Below is a small trained network, with its code and all its weights. Each question gives an input and a class and asks what happens when units are switched off, that is, made to give their printed mean instead of their output.

import numpy as np


def w(rows, s, z=0):
    codes = np.array(rows[::2]) - 128.0
    scale = np.full(codes.shape[1], s)
    scale[-1] = z or s
    return codes * scale


def f(y):
    return y / 2 * (1 + np.tanh(0.7978845608 * (y + 0.044715 * y**3)))


def log_softmax(a):
    a = a - a.max(-1, keepdims=True)
    return a - np.log(np.exp(a).sum(-1, keepdims=True))


def net(x, mask):
    res = np.array(x, float).reshape(1, 5) / 4 @ E
    y = f(res @ A[0][:, :-1].T + A[0][:, -1])
    res = res + np.where(mask, y, B[0][:, -1]) @ B[0][:, :-1]
    return log_softmax(res[-1] @ U[:, :-1].T + U[:, -1])


A, B = {}, {}
E = w([
[173,152,77,18],'x0',
[8,35,138,93],'x1',
[186,92,250,81],'x2',
[140,115,127,130],'x3',
[152,102,125,132],'x4',
],0.015)
A[0] = w([
[135,135,180,233,253],'n0',
[180,169,200,118,155],'n1',
[19,78,155,50,186],'n2',
[153,141,149,222,179],'n3',
[59,69,120,186,190],'n4',
[40,52,97,50,188],'n5',
[122,104,29,73,176],'n6',
[142,110,157,89,80],'n7',
[108,139,236,134,182],'n8',
[207,204,108,141,214],'n9',
[157,170,162,154,59],'n10',
[103,104,202,85,136],'n11',
[202,145,64,140,173],'n12',
[90,60,81,25,121],'n13',
[142,149,93,159,125],'n14',
[112,132,68,196,161],'n15',
[144,138,202,73,144],'n16',
[145,166,103,76,138],'n17',
[115,146,88,35,156],'n18',
[108,86,224,147,138],'n19',
[130,167,236,88,151],'n20',
[169,164,211,71,152],'n21',
[80,127,158,116,157],'n22',
[145,134,72,150,190],'n23',
[155,192,119,161,151],'n24',
[147,175,174,195,195],'n25',
[155,161,159,9,117],'n26',
[146,158,16,139,185],'n27',
],0.013,0.0059)
B[0] = w([
[91,180,129,242,220],'n0',
[246,103,217,121,194],'n1',
[169,80,105,169,246],'n2',
[137,185,121,207,197],'n3',
[48,106,14,163,223],'n4',
[203,103,56,198,252],'n5',
[221,202,106,154,212],'n6',
[158,57,103,109,150],'n7',
[137,43,198,209,188],'n8',
[46,138,203,69,238],'n9',
[134,53,134,133,162],'n10',
[183,12,154,172,178],'n11',
[68,149,172,69,208],'n12',
[213,171,97,182,218],'n13',
[37,122,147,103,165],'n14',
[14,139,116,110,203],'n15',
[182,40,141,87,181],'n16',
[156,133,137,55,176],'n17',
[231,176,116,131,197],'n18',
[126,61,164,197,192],'n19',
[177,114,179,109,188],'n20',
[240,87,153,116,197],'n21',
[140,66,48,135,164],'n22',
[95,192,153,131,180],'n23',
[43,130,205,123,191],'n24',
[148,163,185,253,195],'n25',
[232,68,35,8,198],'n26',
[106,195,130,89,227],'n27',
],0.007,0.02)
U = w([
[52,227,137,174,253],'0',
[34,112,30,157,196],'1',
[169,164,181,188,216],'2',
[78,50,153,163,8],'3',
[107,248,142,10,92],'4',
[170,242,69,191,117],'5',
[131,116,170,4,107],'6',
[142,70,68,78,13],'7',
],0.012,0.0029)

Each question gives the input, the list of numbers given to net, and the class t.
The units are the neurons (one row each of A and B). Each row of codes is followed by its name. A weight is (code - 128) times the scale printed after its matrix; where a second scale follows, it is the last column's (A, B and U).
mask holds one flag per neuron, in row order. A switched-off neuron (its flag False) gives its mean, the last column of its row in B, instead of its output. The means were averaged over made-up inputs and are rounded, as every weight is.
A unit's drop is (log p(t) with every unit on - log p(t) with that unit switched off) / (log p(t) with every unit on - log p(t) with every unit switched off).
The circuit of an input: a set's keep is (log p(t) with only the set's units on - log p(t) with every unit switched off) / (log p(t) with every unit on - log p(t) with every unit switched off). Starting from the 12 units with the biggest drops (on a tie, the unit counted first), units are removed one at a time, each time the one whose removal leaves the highest keep (on an exact tie, the one counted first), for as long as the keep stays at least 0.8.
circuit, biggest first: the units of the circuit, biggest drop first
top k neurons: the k neurons with the biggest drops, biggest first
drop when u is switched off: that unit's drop, to one decimal
input [-7,1,-3,-2,4], class 1: circuit, biggest first	n4
input [1,-2,8,4,2], class 6: circuit, biggest first	n26; n5
input [8,8,0,-8,-7], class 5: top 4 neurons	n13; n6; n18; n5
input [-7,1,7,-4,4], class 3: top 4 neurons	n19; n6; n8; n13
input [8,7,0,0,-6], class 5: top 4 neurons	n13; n6; n18; n5
input [1,4,-6,7,7], class 5: top 2 neurons	n6; n13
input [-7,3,0,5,7], class 1: top 2 neurons	n4; n1
input [2,6,7,3,-7], class 7: drop when n26 is switched off	0.2
input [1,4,-3,-6,8], class 5: drop when n6 is switched off	0.1
input [-5,-7,-4,-7,4], class 0: drop when n3 is switched off	0.0
input [1,0,5,3,-3], class 6: top 2 neurons	n5; n4
